Here is a tiny trained network, its code and every weight. The questions are about switching its units off for an input and a class, where a switched-off unit gives its printed mean instead of its output.

import numpy as np


def w(rows, s, z=0):
    codes = np.array(rows[::2]) - 128.0
    scale = np.full(codes.shape[1], s)
    scale[-1] = z or s
    return codes * scale


def norm(h):
    return h / np.sqrt((h * h).mean(-1, keepdims=True) + 1e-5)


def f(y):
    return np.maximum(y, 0)


def log_softmax(a):
    a = a - a.max(-1, keepdims=True)
    return a - np.log(np.exp(a).sum(-1, keepdims=True))


def net(x, mask):
    res = np.array(x, float).reshape(1, 7) / 4 @ E
    u = 0
    for l in range(2):
        y = f(norm(res) @ A[l][:, :-1].T + A[l][:, -1])
        res = res + np.where(mask[u : u + 8], y, B[l][:, -1]) @ B[l][:, :-1]
        u += 8
    return log_softmax(norm(res)[-1] @ U[:, :-1].T + U[:, -1])


A, B = {}, {}
E = w([
[126,128,130],'x0',
[124,130,131],'x1',
[153,196,254],'x2',
[254,168,99],'x3',
[128,128,128],'x4',
[202,27,147],'x5',
[127,127,130],'x6',
],0.0096)
A[0] = w([
[152,118,210,75],'L0N0',
[175,57,224,32],'L0N1',
[118,33,168,56],'L0N2',
[138,168,251,209],'L0N3',
[147,115,180,79],'L0N4',
[187,101,123,8],'L0N5',
[127,92,183,1],'L0N6',
[191,145,85,150],'L0N7',
],0.014,0.0061)
B[0] = w([
[87,142,31,170],'L0N0',
[111,142,3,183],'L0N1',
[84,76,130,170],'L0N2',
[103,165,167,254],'L0N3',
[107,142,71,151],'L0N4',
[184,103,154,146],'L0N5',
[65,132,79,137],'L0N6',
[130,173,193,201],'L0N7',
],0.014,0.0083)
A[1] = w([
[162,27,167,219],'L1N0',
[40,66,98,123],'L1N1',
[179,196,106,76],'L1N2',
[121,17,175,2],'L1N3',
[184,181,46,19],'L1N4',
[190,188,207,14],'L1N5',
[248,86,127,232],'L1N6',
[147,206,113,179],'L1N7',
],0.015,0.0062)
B[1] = w([
[119,46,200,194],'L1N0',
[204,228,79,241],'L1N1',
[128,44,22,199],'L1N2',
[203,56,8,151],'L1N3',
[181,14,148,182],'L1N4',
[152,178,13,190],'L1N5',
[75,142,241,234],'L1N6',
[126,14,121,254],'L1N7',
],0.012,0.0078)
U = w([
[121,210,95,68],'0',
[160,56,116,72],'1',
[90,133,251,254],'2',
],0.03,0.0079)

Each question gives the input, the list of numbers given to net, and the class t.
The units are the neurons (one row each of A and B). Each row of codes is followed by its name. A weight is (code - 128) times the scale printed after its matrix; where a second scale follows, it is the last column's (A, B and U).
mask holds one flag per neuron, layer by layer. A switched-off neuron (its flag False) gives its mean, the last column of its row in B, instead of its output. The means were averaged over made-up inputs and are rounded, as every weight is.
A unit's drop is (log p(t) with every unit on - log p(t) with that unit switched off) / (log p(t) with every unit on - log p(t) with every unit switched off).
The circuit of an input: a set's keep is (log p(t) with only the set's units on - log p(t) with every unit switched off) / (log p(t) with every unit on - log p(t) with every unit switched off). Starting from the 12 units with the biggest drops (on a tie, the unit counted first), units are removed one at a time, each time the one whose removal leaves the highest keep (on an exact tie, the one counted first), for as long as the keep stays at least 0.8.
circuit, biggest first: the units of the circuit, biggest drop first
k most important neurons: the k neurons with the biggest drops, biggest first
top k neurons in layer l: the k neurons of layer l with the biggest drops, biggest first
drop of u: that unit's drop, to one decimal
input [-1,6,7,8,4,0,-2], class 0: circuit, biggest first => [L1N5]
input [-2,-7,8,4,-3,1,-5], class 1: circuit, biggest first => [L1N7; L0N0]
input [-8,4,-6,3,-8,1,2], class 2: 4 most important neurons => [L0N3; L1N6; L0N1; L0N0]
input [-6,3,5,1,4,1,-7], class 1: top 3 neurons in layer 0 => [L0N1; L0N2; L0N7]
input [6,3,-3,-1,-3,0,1], class 0: 2 most important neurons => [L1N1; L1N7]
input [-4,-2,-5,4,-1,1,3], class 2: 3 most important neurons => [L0N3; L1N6; L0N1]
input [-6,2,8,-8,3,1,0], class 0: top 2 neurons in layer 0 => [L0N0; L0N7]
input [2,0,7,4,-1,-3,8], class 0: top 2 neurons in layer 1 => [L1N5; L1N6]
input [-3,-6,7,4,3,3,-3], class 1: 2 most important neurons => [L0N1; L1N7]
input [3,-3,2,4,-2,0,3], class 0: 2 most important neurons => [L1N5; L0N7]
input [6,-2,-7,-8,-3,-2,-5], class 0: top 2 neurons in layer 1 => [L1N1; L1N7]
input [2,-6,4,0,-2,6,3], class 0: drop of L0N2 => 0.1
input [5,8,1,-6,5,2,1], class 0: drop of L1N1 => 0.7
input [-3,-4,-6,2,5,6,2], class 2: drop of L1N6 => 0.3
input [-7,-7,-5,1,-8,2,-5], class 2: drop of L0N1 => 0.0
input [-6,-8,-2,6,-7,-4,4], class 1: top neuron in layer 0 => [L0N3]
